Below is a small trained network, with its code and all its weights. Each question gives an input and a target symbol and asks what happens when units are switched off, that is, made to give their printed mean instead of their output.

import numpy as np


def w(rows, s, z=0):
    codes = np.array(rows[::2]) - 128.0
    scale = np.full(codes.shape[1], s)
    scale[-1] = z or s
    return codes * scale


def f(y):
    return np.maximum(y, 0)


def softmax(a):
    e = np.exp(a - a.max(-1, keepdims=True))
    return e / e.sum(-1, keepdims=True)


def log_softmax(a):
    a = a - a.max(-1, keepdims=True)
    return a - np.log(np.exp(a).sum(-1, keepdims=True))


def net(x, mask):
    ids = ['ΓΘΛΨζξπ'.index(c) for c in x.split()]
    T = len(ids)
    res = E[ids] + P[:T]
    u = 0
    for l in range(2):
        r = res
        for j in range(3):
            rows = slice(2 * j, 2 * j + 2)
            q, k, v = (r @ M[l][rows].T for M in (Q, K, V))
            z = softmax(np.where(np.tri(T) > 0, q @ k.T / 2**0.5, -1e9)) @ v
            o = O[l][rows]
            res = res + np.where(mask[u + j], z, o[:, -1]) @ o[:, :-1]
        u += 3
        y = f(res @ A[l][:, :-1].T + A[l][:, -1])
        res = res + np.where(mask[u : u + 8], y, B[l][:, -1]) @ B[l][:, :-1]
        u += 8
    return log_softmax(res[-1] @ U[:, :-1].T + U[:, -1])


Q, K, V, O, A, B = {}, {}, {}, {}, {}, {}
E = w([
[129,116,157,3,176,173,179,140,173,162,135,171],'Γ',
[93,72,80,151,127,88,118,155,168,131,165,124],'Θ',
[173,131,191,149,140,140,187,134,207,163,220,170],'Λ',
[214,73,169,99,212,128,92,125,102,112,148,101],'Ψ',
[124,112,93,144,84,151,137,105,55,102,113,83],'ζ',
[212,215,105,188,87,123,148,93,154,124,197,99],'ξ',
[147,228,204,99,80,215,79,55,168,101,152,172],'π',
],0.011)
P = w([
[66,138,113,101,191,141,95,196,128,164,183,62],'0',
[14,54,108,226,131,217,170,47,59,232,106,236],'1',
[212,174,179,91,57,85,96,193,87,163,112,110],'2',
[128,143,201,178,155,64,115,110,183,215,76,19],'3',
[9,140,102,115,251,197,111,170,147,18,244,144],'4',
[199,100,72,69,64,149,106,183,164,171,122,117],'5',
[126,124,124,188,158,93,127,102,227,182,90,1],'6',
[120,220,47,129,174,221,251,34,54,64,73,182],'7',
[170,80,77,83,65,151,100,179,145,182,117,107],'8',
[100,63,160,155,140,100,122,106,226,175,96,108],'9',
[191,50,133,180,186,53,167,57,129,74,201,244],'10',
],0.0067)
Q[0] = w([
[98,100,105,218,150,191,170,42,42,73,120,155],'0.h0',
[119,106,137,65,174,169,183,160,103,97,72,161],'0.h0',
[72,129,165,90,107,131,95,236,159,1,203,63],'0.h1',
[148,145,22,135,175,250,190,73,86,40,182,233],'0.h1',
[183,59,169,127,69,98,141,137,134,222,37,147],'0.h2',
[113,111,119,234,161,87,91,115,173,237,178,4],'0.h2',
],0.0057)
K[0] = w([
[74,110,64,203,109,102,112,96,9,38,68,66],'0.h0',
[80,82,152,80,159,131,127,169,65,112,136,184],'0.h0',
[38,37,161,186,60,165,125,61,115,254,143,205],'0.h1',
[67,152,77,202,185,143,206,170,106,48,196,194],'0.h1',
[222,144,165,37,144,77,185,175,150,167,105,58],'0.h2',
[191,119,94,217,119,80,139,60,237,212,101,81],'0.h2',
],0.0061)
V[0] = w([
[76,89,111,108,166,91,186,90,38,99,160,124],'0.h0',
[74,147,143,125,96,111,100,51,85,138,49,82],'0.h0',
[3,9,69,131,62,126,232,127,134,168,81,208],'0.h1',
[73,129,102,30,53,123,58,57,83,116,55,56],'0.h1',
[60,104,193,89,161,110,172,130,182,184,166,206],'0.h2',
[220,184,164,120,129,219,213,33,130,86,158,150],'0.h2',
],0.0057)
O[0] = w([
[180,137,97,164,173,161,138,63,89,123,90,198,112],'0.h0',
[100,108,70,141,104,109,128,125,127,101,186,187,127],'0.h0',
[218,143,118,99,95,189,226,180,129,116,149,203,63],'0.h1',
[55,64,128,156,89,113,230,150,192,61,89,133,109],'0.h1',
[147,121,124,213,121,179,147,186,97,119,154,151,150],'0.h2',
[121,107,2,106,188,68,171,100,107,78,169,154,253],'0.h2',
],0.0069,0.0033)
A[0] = w([
[169,77,253,100,138,71,99,192,211,200,145,101,122],'0.n0',
[113,191,156,157,232,78,80,56,143,127,233,119,255],'0.n1',
[136,67,121,65,130,7,123,173,207,142,139,72,165],'0.n2',
[185,100,187,103,56,13,165,104,84,73,110,206,104],'0.n3',
[94,135,120,124,125,82,35,80,139,68,155,155,175],'0.n4',
[153,133,156,240,150,88,88,134,171,212,83,48,105],'0.n5',
[64,82,120,146,192,77,161,116,149,57,195,224,147],'0.n6',
[225,95,104,117,213,132,162,116,105,171,100,206,162],'0.n7',
],0.0052,0.003)
B[0] = w([
[110,174,79,178,162,199,53,152,83,143,112,119,182],'0.n0',
[94,89,32,103,127,158,129,2,118,172,93,127,253],'0.n1',
[148,200,166,75,69,101,55,184,133,100,207,63,183],'0.n2',
[250,95,126,134,131,182,46,127,233,136,199,182,144],'0.n3',
[123,97,99,107,118,177,117,106,153,109,108,149,183],'0.n4',
[137,31,91,126,122,192,187,224,160,136,92,168,174],'0.n5',
[190,177,160,164,200,170,72,115,191,145,133,180,188],'0.n6',
[67,74,123,91,64,136,178,76,117,125,164,213,184],'0.n7',
],0.0065)
Q[1] = w([
[36,255,150,81,168,149,129,191,64,58,156,25],'1.h0',
[36,85,145,121,28,145,146,121,139,214,47,94],'1.h0',
[180,112,100,61,112,137,141,116,142,143,109,67],'1.h1',
[76,183,65,138,178,147,186,70,101,144,72,161],'1.h1',
[106,73,80,117,118,129,220,71,72,173,63,139],'1.h2',
[173,85,127,143,202,50,158,89,218,71,170,206],'1.h2',
],0.0054)
K[1] = w([
[100,65,130,252,78,217,52,162,201,237,159,212],'1.h0',
[133,106,118,69,44,74,85,252,198,44,216,3],'1.h0',
[131,174,42,158,102,178,53,83,198,110,90,70],'1.h1',
[163,186,128,62,226,109,121,156,222,117,193,182],'1.h1',
[221,227,86,47,186,206,100,150,221,27,208,114],'1.h2',
[86,185,77,100,151,137,183,41,5,14,42,153],'1.h2',
],0.0044)
V[1] = w([
[81,228,168,68,165,157,30,130,254,166,172,178],'1.h0',
[149,172,88,229,47,79,89,143,132,124,177,69],'1.h0',
[189,121,133,190,128,65,154,114,124,82,113,160],'1.h1',
[87,84,116,45,172,149,228,138,159,150,118,183],'1.h1',
[218,70,188,88,123,129,44,112,190,124,151,126],'1.h2',
[89,58,119,116,162,61,177,180,84,193,150,56],'1.h2',
],0.0057)
O[1] = w([
[205,179,94,202,108,193,19,190,144,98,131,97,189],'1.h0',
[197,110,112,46,130,228,157,103,102,176,11,179,70],'1.h0',
[112,193,82,99,118,134,98,106,107,227,111,178,3],'1.h1',
[111,165,78,175,154,56,121,151,14,61,210,85,176],'1.h1',
[2,85,126,172,57,150,26,105,102,174,179,107,108],'1.h2',
[154,104,182,25,105,7,159,59,75,62,137,158,37],'1.h2',
],0.0058,0.0048)
A[1] = w([
[105,166,139,112,105,159,80,124,156,99,116,44,127],'1.n0',
[117,31,86,64,98,41,214,126,92,141,118,116,140],'1.n1',
[166,172,171,146,67,70,109,152,111,152,105,69,102],'1.n2',
[149,114,134,137,77,62,98,65,110,124,224,148,223],'1.n3',
[49,107,150,188,168,157,204,75,172,71,94,110,249],'1.n4',
[157,194,229,2,137,144,103,117,130,192,96,111,100],'1.n5',
[137,36,157,114,160,71,97,205,169,100,115,79,223],'1.n6',
[129,70,79,93,72,157,102,151,120,89,194,206,228],'1.n7',
],0.0064,0.002)
B[1] = w([
[106,137,183,88,118,92,213,103,121,87,124,101,224],'1.n0',
[125,133,23,145,156,168,199,167,214,147,163,163,164],'1.n1',
[252,203,174,202,173,52,52,125,103,1,138,215,141],'1.n2',
[88,206,150,92,10,76,146,150,104,131,82,49,203],'1.n3',
[168,161,230,209,225,72,152,68,212,70,130,173,239],'1.n4',
[130,233,149,198,193,31,96,225,61,16,216,38,145],'1.n5',
[226,121,190,88,140,104,183,71,45,100,119,198,184],'1.n6',
[105,141,129,74,18,174,141,133,61,201,86,63,255],'1.n7',
],0.0064,0.0063)
U = w([
[193,226,212,197,107,16,117,163,60,47,167,74,122],'Γ',
[218,153,184,99,20,194,150,149,104,147,58,143,250],'Θ',
[36,82,3,48,34,165,154,122,138,207,110,78,157],'Λ',
[7,117,198,180,129,55,95,84,155,108,131,73,37],'Ψ',
[220,112,189,120,167,101,240,93,190,79,100,181,176],'ζ',
[168,53,94,66,206,145,61,41,73,126,102,172,53],'ξ',
[165,71,52,228,208,166,63,175,160,134,134,117,118],'π',
],0.0061,0.0019)

Each question gives the input, a string of symbols that net reads in full, and the target symbol t.
The units are the heads (2 rows each of Q, K, V and O) and the neurons (one row each of A and B). Each row of codes is followed by its name. A weight is (code - 128) times the scale printed after its matrix; where a second scale follows, it is the last column's (O, A, B and U).
mask holds one flag per unit, layer by layer, with each layer's heads first. A switched-off unit (its flag False) gives its mean, the last column of its rows in O or B, instead of its output. The means were averaged over made-up inputs and are rounded, as every weight is.
A unit's drop is (log p(t) with every unit on - log p(t) with that unit switched off) / (log p(t) with every unit on - log p(t) with every unit switched off).
The circuit of an input: a set's keep is (log p(t) with only the set's units on - log p(t) with every unit switched off) / (log p(t) with every unit on - log p(t) with every unit switched off). Starting from the 12 units with the biggest drops (on a tie, the unit counted first), units are removed one at a time, each time the one whose removal leaves the highest keep (on an exact tie, the one counted first), for as long as the keep stays at least 0.8.
units of the circuit, in order: the units of the circuit, biggest drop first
most important unit: the unit with the biggest drop
top k neurons: the k neurons with the biggest drops, biggest first
k most important neurons of layer l: the k neurons of layer l with the biggest drops, biggest first
heads that matter: for each layer, one digit per head in row order, 1 if its drop is at least 0.15 and else 0, layers parted by /
input Ψ Λ π Λ Θ, target Λ: units of the circuit, in order : [0.h1, 1.n7, 1.n4]
input Γ Ψ ξ Γ Γ, target Ψ: most important unit : 1.h0
input ξ ξ Ψ ξ π, target ξ: 3 most important neurons of layer 0 : [0.n7, 0.n1, 0.n6]
input Θ ζ ζ ξ π, target ζ: top 2 neurons : [1.n4, 0.n6]
input ξ ζ Λ Λ, target π: top 2 neurons : [0.n0, 1.n7]
input π Θ ζ Λ ζ, target Θ: units of the circuit, in order : [0.h1, 1.n7]
input ζ π Θ π π ζ ζ ζ Γ, target Γ: top 2 neurons : [1.n5, 0.n2]
input ζ ζ ξ ζ π π Γ Ψ, target π: 2 most important neurons of layer 0 : [0.n6, 0.n1]
input ζ ζ ζ π ζ ζ Θ Θ, target ζ: heads that matter : 010 / 100
input π ζ π ζ Ψ, target ζ: units of the circuit, in order : [0.h1, 1.h0]
input ξ ξ ξ ζ ζ ζ π Λ Θ, target Γ: top 3 neurons : [0.n2, 0.n1, 0.n5]
input Λ ζ Λ ζ Λ Γ Θ, target Θ: heads that matter : 001 / 100
input ζ Ψ ζ ξ ξ π Γ ξ, target ξ: units of the circuit, in order : [0.n1, 0.h1]
input Θ Λ ζ Λ Ψ π ζ Γ ζ Λ Λ, target Γ: heads that matter : 000 / 100
input π Ψ Λ π ζ ζ Ψ Γ ζ Θ ζ, target Γ: units of the circuit, in order : [1.h0, 1.n3, 0.n3]
input Λ Λ Γ ζ Γ, target Λ: units of the circuit, in order : [0.h1, 0.n7, 1.n7, 1.n4]
input Λ ζ ζ ξ Γ Λ ζ ζ, target Γ: units of the circuit, in order : [1.h1, 0.n1]
input Ψ Λ π ζ ζ, target Λ: heads that matter : 010 / 000
input π ζ ζ Γ ξ, target ζ: units of the circuit, in order : [0.h1, 1.h0, 1.h2]
input ζ ζ Λ ζ π ζ Ψ Λ ζ π Θ, target Λ: heads that matter : 010 / 010
input ζ π Θ ζ Ψ π Ψ, target ξ: 4 most important neurons of layer 1 : [1.n6, 1.n3, 1.n7, 1.n4]
input Γ Λ π ζ, target ζ: most important unit : 0.n5
input ζ ζ π π, target Ψ: most important unit : 0.h1
input Λ Λ ζ ζ ξ Γ π ζ, target ξ: 2 most important neurons of layer 1 : [1.n4, 1.n0]
input ζ Λ Ψ ζ Θ ξ π Ψ Γ Θ Λ, target Ψ: top 3 neurons : [1.n3, 0.n1, 0.n7]
input ζ ζ ζ Λ ξ, target ζ: units of the circuit, in order : [1.h0, 0.h1]
input ζ ξ Ψ Λ Θ, target ξ: top neuron : [0.n6]
input ζ ξ ζ ζ Γ ζ π π Λ ζ π, target π: top 2 neurons : [0.n1, 0.n6]
input Γ Θ π π Ψ Ψ Θ Ψ, target Ψ: heads that matter : 010 / 101
input π π ξ Θ, target Θ: units of the circuit, in order : [0.n5, 1.h0, 1.n6, 0.h2]
